Here is a tiny trained network, its code and every weight. The questions are about switching its units off for an input and a class, where a switched-off unit gives its printed mean instead of its output.

import numpy as np


def w(rows, s, z=0):
    codes = np.array(rows[::2]) - 128.0
    scale = np.full(codes.shape[1], s)
    scale[-1] = z or s
    return codes * scale


def norm(h):
    return h / np.sqrt((h * h).mean(-1, keepdims=True) + 1e-5)


def f(y):
    return y / 2 * (1 + np.tanh(0.7978845608 * (y + 0.044715 * y**3)))


def log_softmax(a):
    a = a - a.max(-1, keepdims=True)
    return a - np.log(np.exp(a).sum(-1, keepdims=True))


def net(x, mask):
    res = np.array(x, float).reshape(1, 6) / 4 @ E
    u = 0
    for l in range(4):
        y = f(norm(res) @ A[l][:, :-1].T + A[l][:, -1])
        res = res + np.where(mask[u : u + 4], y, B[l][:, -1]) @ B[l][:, :-1]
        u += 4
    return log_softmax(norm(res)[-1] @ U[:, :-1].T + U[:, -1])


A, B = {}, {}
E = w([
[114,166,224,92,107,228,196],'x0',
[128,218,200,255,52,142,61],'x1',
[159,141,32,172,118,145,164],'x2',
[182,130,197,49,116,132,202],'x3',
[186,35,189,137,139,183,23],'x4',
[255,180,120,120,55,22,152],'x5',
],0.0023)
A[0] = w([
[217,151,153,113,43,84,130,51],'0.n0',
[163,111,53,51,200,141,198,83],'0.n1',
[149,141,2,105,173,95,128,128],'0.n2',
[79,200,150,152,84,220,144,4],'0.n3',
],0.0044,0.0036)
B[0] = w([
[181,129,175,143,78,77,102,179],'0.n0',
[136,56,91,97,105,128,220,216],'0.n1',
[120,120,69,174,97,123,185,250],'0.n2',
[164,151,121,201,164,177,255,112],'0.n3',
],0.0041,0.0016)
A[1] = w([
[107,105,175,80,182,87,146,158],'1.n0',
[98,166,184,2,166,125,179,2],'1.n1',
[100,177,154,201,92,231,175,61],'1.n2',
[147,191,123,124,94,86,217,79],'1.n3',
],0.0059,0.0028)
B[1] = w([
[105,163,118,141,69,206,132,198],'1.n0',
[38,165,175,142,7,179,135,197],'1.n1',
[138,160,137,71,255,91,145,229],'1.n2',
[123,59,136,125,136,160,56,252],'1.n3',
],0.0056,0.0017)
A[2] = w([
[109,197,240,158,208,157,102,75],'2.n0',
[215,192,188,158,82,102,135,58],'2.n1',
[253,173,194,94,45,83,99,3],'2.n2',
[102,147,241,93,170,151,223,105],'2.n3',
],0.0047,0.0028)
B[2] = w([
[161,80,54,111,241,139,175,238],'2.n0',
[219,67,163,87,129,30,143,195],'2.n1',
[229,113,235,146,101,62,52,247],'2.n2',
[72,253,146,112,153,134,123,228],'2.n3',
],0.0043,0.0016)
A[3] = w([
[98,96,165,132,127,201,42,64],'3.n0',
[102,66,160,152,179,199,2,17],'3.n1',
[80,182,63,235,121,16,81,3],'3.n2',
[52,128,95,140,166,171,158,71],'3.n3',
],0.0054,0.0027)
B[3] = w([
[136,108,128,187,134,150,96,168],'3.n0',
[123,52,148,211,156,201,171,199],'3.n1',
[49,236,102,158,90,122,70,249],'3.n2',
[254,123,168,119,102,64,106,240],'3.n3',
],0.0068,0.0017)
U = w([
[139,52,35,72,98,109,204,164],'0',
[132,219,161,106,254,144,167,57],'1',
[73,228,66,174,93,85,70,69],'2',
[65,175,191,65,32,190,151,135],'3',
[221,122,201,121,81,57,83,254],'4',
[122,54,143,195,169,199,110,117],'5',
],0.012,0.00065)

Each question gives the input, the list of numbers given to net, and the class t.
The units are the neurons (one row each of A and B). Each row of codes is followed by its name. A weight is (code - 128) times the scale printed after its matrix; where a second scale follows, it is the last column's (A, B and U).
mask holds one flag per neuron, layer by layer. A switched-off neuron (its flag False) gives its mean, the last column of its row in B, instead of its output. The means were averaged over made-up inputs and are rounded, as every weight is.
A unit's drop is (log p(t) with every unit on - log p(t) with that unit switched off) / (log p(t) with every unit on - log p(t) with every unit switched off).
The circuit of an input: a set's keep is (log p(t) with only the set's units on - log p(t) with every unit switched off) / (log p(t) with every unit on - log p(t) with every unit switched off). Starting from the 12 units with the biggest drops (on a tie, the unit counted first), units are removed one at a time, each time the one whose removal leaves the highest keep (on an exact tie, the one counted first), for as long as the keep stays at least 0.8.
units of the circuit, in order: the units of the circuit, biggest drop first
top k neurons: the k neurons with the biggest drops, biggest first
top k neurons in layer l: the k neurons of layer l with the biggest drops, biggest first
drop when u is switched off: that unit's drop, to one decimal
input [-3,-4,1,-5,5,3], class 2: top 2 neurons in layer 2 => [2.n0; 2.n1]
input [-3,1,1,5,-7,-1], class 0: top 3 neurons => [1.n3; 3.n2; 2.n3]
input [-5,-3,-5,7,-8,2], class 3: top 3 neurons => [1.n1; 2.n0; 1.n0]
input [6,-4,-2,8,-1,5], class 3: units of the circuit, in order => [1.n1]
input [3,6,-3,1,-8,4], class 4: top 3 neurons => [0.n0; 2.n1; 2.n2]
input [0,5,-8,-6,-4,-1], class 1: units of the circuit, in order => [2.n0; 1.n2; 0.n3]
input [-4,-2,-7,4,3,-3], class 5: top 2 neurons => [3.n0; 3.n1]
input [3,0,6,8,-4,4], class 4: units of the circuit, in order => [2.n2; 1.n3]
input [7,5,2,-7,7,-1], class 1: top 4 neurons => [1.n2; 0.n3; 1.n3; 2.n0]
input [-3,6,-8,3,-6,-2], class 1: top 2 neurons => [2.n0; 0.n3]
input [2,-4,-4,-5,-6,-3], class 3: top 2 neurons in layer 2 => [2.n0; 2.n1]
input [-4,-6,-5,-1,2,6], class 0: top 3 neurons => [3.n3; 0.n2; 0.n1]
input [-3,-4,-4,7,-1,1], class 3: drop when 1.n1 is switched off => 0.1
input [4,6,8,-3,0,2], class 1: drop when 1.n2 is switched off => 0.7
input [-7,2,-6,-5,8,2], class 5: top neuron => [3.n1]
input [-4,0,3,1,3,1], class 2: drop when 3.n2 is switched off => 0.1
input [3,-8,-3,0,-8,-7], class 3: drop when 1.n1 is switched off => 0.5
